Here is a tiny trained network, its code and every weight. The questions are about switching its units off for an input and a class, where a switched-off unit gives its printed mean instead of its output.

import numpy as np


def w(rows, s, z=0):
    codes = np.array(rows[::2]) - 128.0
    scale = np.full(codes.shape[1], s)
    scale[-1] = z or s
    return codes * scale


def norm(h):
    return h / np.sqrt((h * h).mean(-1, keepdims=True) + 1e-5)


def f(y):
    return y / 2 * (1 + np.tanh(0.7978845608 * (y + 0.044715 * y**3)))


def log_softmax(a):
    a = a - a.max(-1, keepdims=True)
    return a - np.log(np.exp(a).sum(-1, keepdims=True))


def net(x, mask):
    res = np.array(x, float).reshape(1, 8) / 4 @ E
    u = 0
    for l in range(4):
        y = f(norm(res) @ A[l][:, :-1].T + A[l][:, -1])
        res = res + np.where(mask[u : u + 5], y, B[l][:, -1]) @ B[l][:, :-1]
        u += 5
    return log_softmax(norm(res)[-1] @ U[:, :-1].T + U[:, -1])


A, B = {}, {}
E = w([
[101,138,185,161,171,2],'x0',
[141,112,155,163,181,131],'x1',
[190,49,143,94,117,49],'x2',
[172,136,25,90,11,62],'x3',
[250,176,148,223,227,156],'x4',
[240,165,100,96,160,111],'x5',
[2,138,147,57,180,152],'x6',
[108,234,99,242,170,125],'x7',
],0.0042)
A[0] = w([
[103,89,164,132,205,120,108],'0.n0',
[112,81,125,213,123,171,254],'0.n1',
[129,88,79,206,131,133,90],'0.n2',
[122,191,253,153,135,66,158],'0.n3',
[89,184,8,166,53,160,112],'0.n4',
],0.0057,0.0016)
B[0] = w([
[123,128,58,116,95,155,171],'0.n0',
[139,253,183,2,131,199,215],'0.n1',
[64,112,100,90,64,112,143],'0.n2',
[65,71,108,158,200,113,201],'0.n3',
[124,179,170,219,11,120,251],'0.n4',
],0.0064,0.0025)
A[1] = w([
[81,103,2,173,26,81,156],'1.n0',
[59,32,71,149,154,99,174],'1.n1',
[71,124,179,141,126,82,178],'1.n2',
[201,87,133,121,95,125,253],'1.n3',
[223,70,141,46,121,52,138],'1.n4',
],0.0061,0.0017)
B[1] = w([
[125,139,99,99,60,79,253],'1.n0',
[150,210,165,155,154,39,178],'1.n1',
[169,92,5,158,169,103,181],'1.n2',
[164,71,179,51,151,151,196],'1.n3',
[151,95,254,74,215,9,215],'1.n4',
],0.0078,0.0033)
A[2] = w([
[102,116,138,115,111,2,159],'2.n0',
[123,123,68,163,181,49,111],'2.n1',
[111,40,153,180,168,123,2],'2.n2',
[177,69,127,54,148,94,86],'2.n3',
[107,162,137,134,70,77,166],'2.n4',
],0.0094,0.00055)
B[2] = w([
[126,87,122,160,216,195,254],'2.n0',
[2,123,81,216,189,125,193],'2.n1',
[133,125,8,171,141,65,154],'2.n2',
[209,58,109,203,160,64,209],'2.n3',
[101,225,70,60,54,134,190],'2.n4',
],0.0066,0.0057)
A[3] = w([
[155,71,134,231,151,169,185],'3.n0',
[145,145,171,186,138,253,210],'3.n1',
[158,25,67,22,136,206,253],'3.n2',
[121,113,106,224,149,133,193],'3.n3',
[121,210,87,75,48,135,151],'3.n4',
],0.0068,0.0018)
B[3] = w([
[156,123,75,20,24,157,211],'3.n0',
[120,2,245,40,93,205,239],'3.n1',
[153,165,151,184,116,124,218],'3.n2',
[42,149,158,105,121,144,215],'3.n3',
[166,200,98,120,56,79,253],'3.n4',
],0.0083,0.0033)
U = w([
[200,49,125,121,144,65,1],'0',
[62,127,80,161,161,133,209],'1',
[131,112,184,102,110,249,49],'2',
[135,171,67,125,48,119,204],'3',
],0.013,0.00093)

Each question gives the input, the list of numbers given to net, and the class t.
The units are the neurons (one row each of A and B). Each row of codes is followed by its name. A weight is (code - 128) times the scale printed after its matrix; where a second scale follows, it is the last column's (A, B and U).
mask holds one flag per neuron, layer by layer. A switched-off neuron (its flag False) gives its mean, the last column of its row in B, instead of its output. The means were averaged over made-up inputs and are rounded, as every weight is.
A unit's drop is (log p(t) with every unit on - log p(t) with that unit switched off) / (log p(t) with every unit on - log p(t) with every unit switched off).
The circuit of an input: a set's keep is (log p(t) with only the set's units on - log p(t) with every unit switched off) / (log p(t) with every unit on - log p(t) with every unit switched off). Starting from the 12 units with the biggest drops (on a tie, the unit counted first), units are removed one at a time, each time the one whose removal leaves the highest keep (on an exact tie, the one counted first), for as long as the keep stays at least 0.8.
circuit, biggest first: the units of the circuit, biggest drop first
unit that matters most: the unit with the biggest drop
k most important neurons: the k neurons with the biggest drops, biggest first
k most important neurons of layer l: the k neurons of layer l with the biggest drops, biggest first
drop when u is switched off: that unit's drop, to one decimal
input [-7,2,-7,1,7,1,3,7], class 2: circuit, biggest first : [3.n1]
input [3,-2,6,-5,4,5,1,4], class 1: circuit, biggest first : [0.n3 2.n1]
input [8,-6,4,6,0,-6,0,-2], class 1: circuit, biggest first : [2.n1 2.n0 1.n2]
input [7,0,-5,-1,4,0,-6,2], class 1: circuit, biggest first : [0.n3 2.n1]
input [2,4,-5,-2,-7,-3,-2,-8], class 0: 3 most important neurons : [0.n4 2.n1 0.n3]
input [2,0,-8,-3,-2,-3,-4,2], class 2: 2 most important neurons : [0.n1 1.n0]
input [2,-2,0,2,-6,5,1,0], class 0: 2 most important neurons : [1.n4 2.n0]
input [7,0,2,-8,8,2,2,-6], class 1: 2 most important neurons : [0.n3 2.n2]
input [3,3,2,0,3,8,-4,8], class 1: 3 most important neurons of layer 2 : [2.n1 2.n0 2.n3]
input [-5,2,-4,7,0,7,-3,-8], class 0: 2 most important neurons : [1.n4 2.n3]
input [-1,3,-8,4,5,3,-4,-1], class 2: 2 most important neurons : [3.n1 1.n0]
input [8,-6,0,5,-5,4,8,-2], class 1: 2 most important neurons : [2.n0 2.n1]
input [7,-4,3,2,4,-2,-5,1], class 1: 2 most important neurons of layer 3 : [3.n3 3.n1]
input [-2,8,0,-1,5,8,3,1], class 2: unit that matters most : 1.n4
input [-5,3,0,3,8,-2,-7,7], class 2: drop when 3.n1 is switched off : 0.3
input [-7,5,-5,-2,4,8,-6,8], class 2: drop when 3.n1 is switched off : 0.2
input [6,3,7,-6,-6,-5,1,-3], class 1: drop when 2.n2 is switched off : 0.0
input [7,5,7,-5,8,-7,-7,5], class 1: drop when 2.n1 is switched off : 0.1
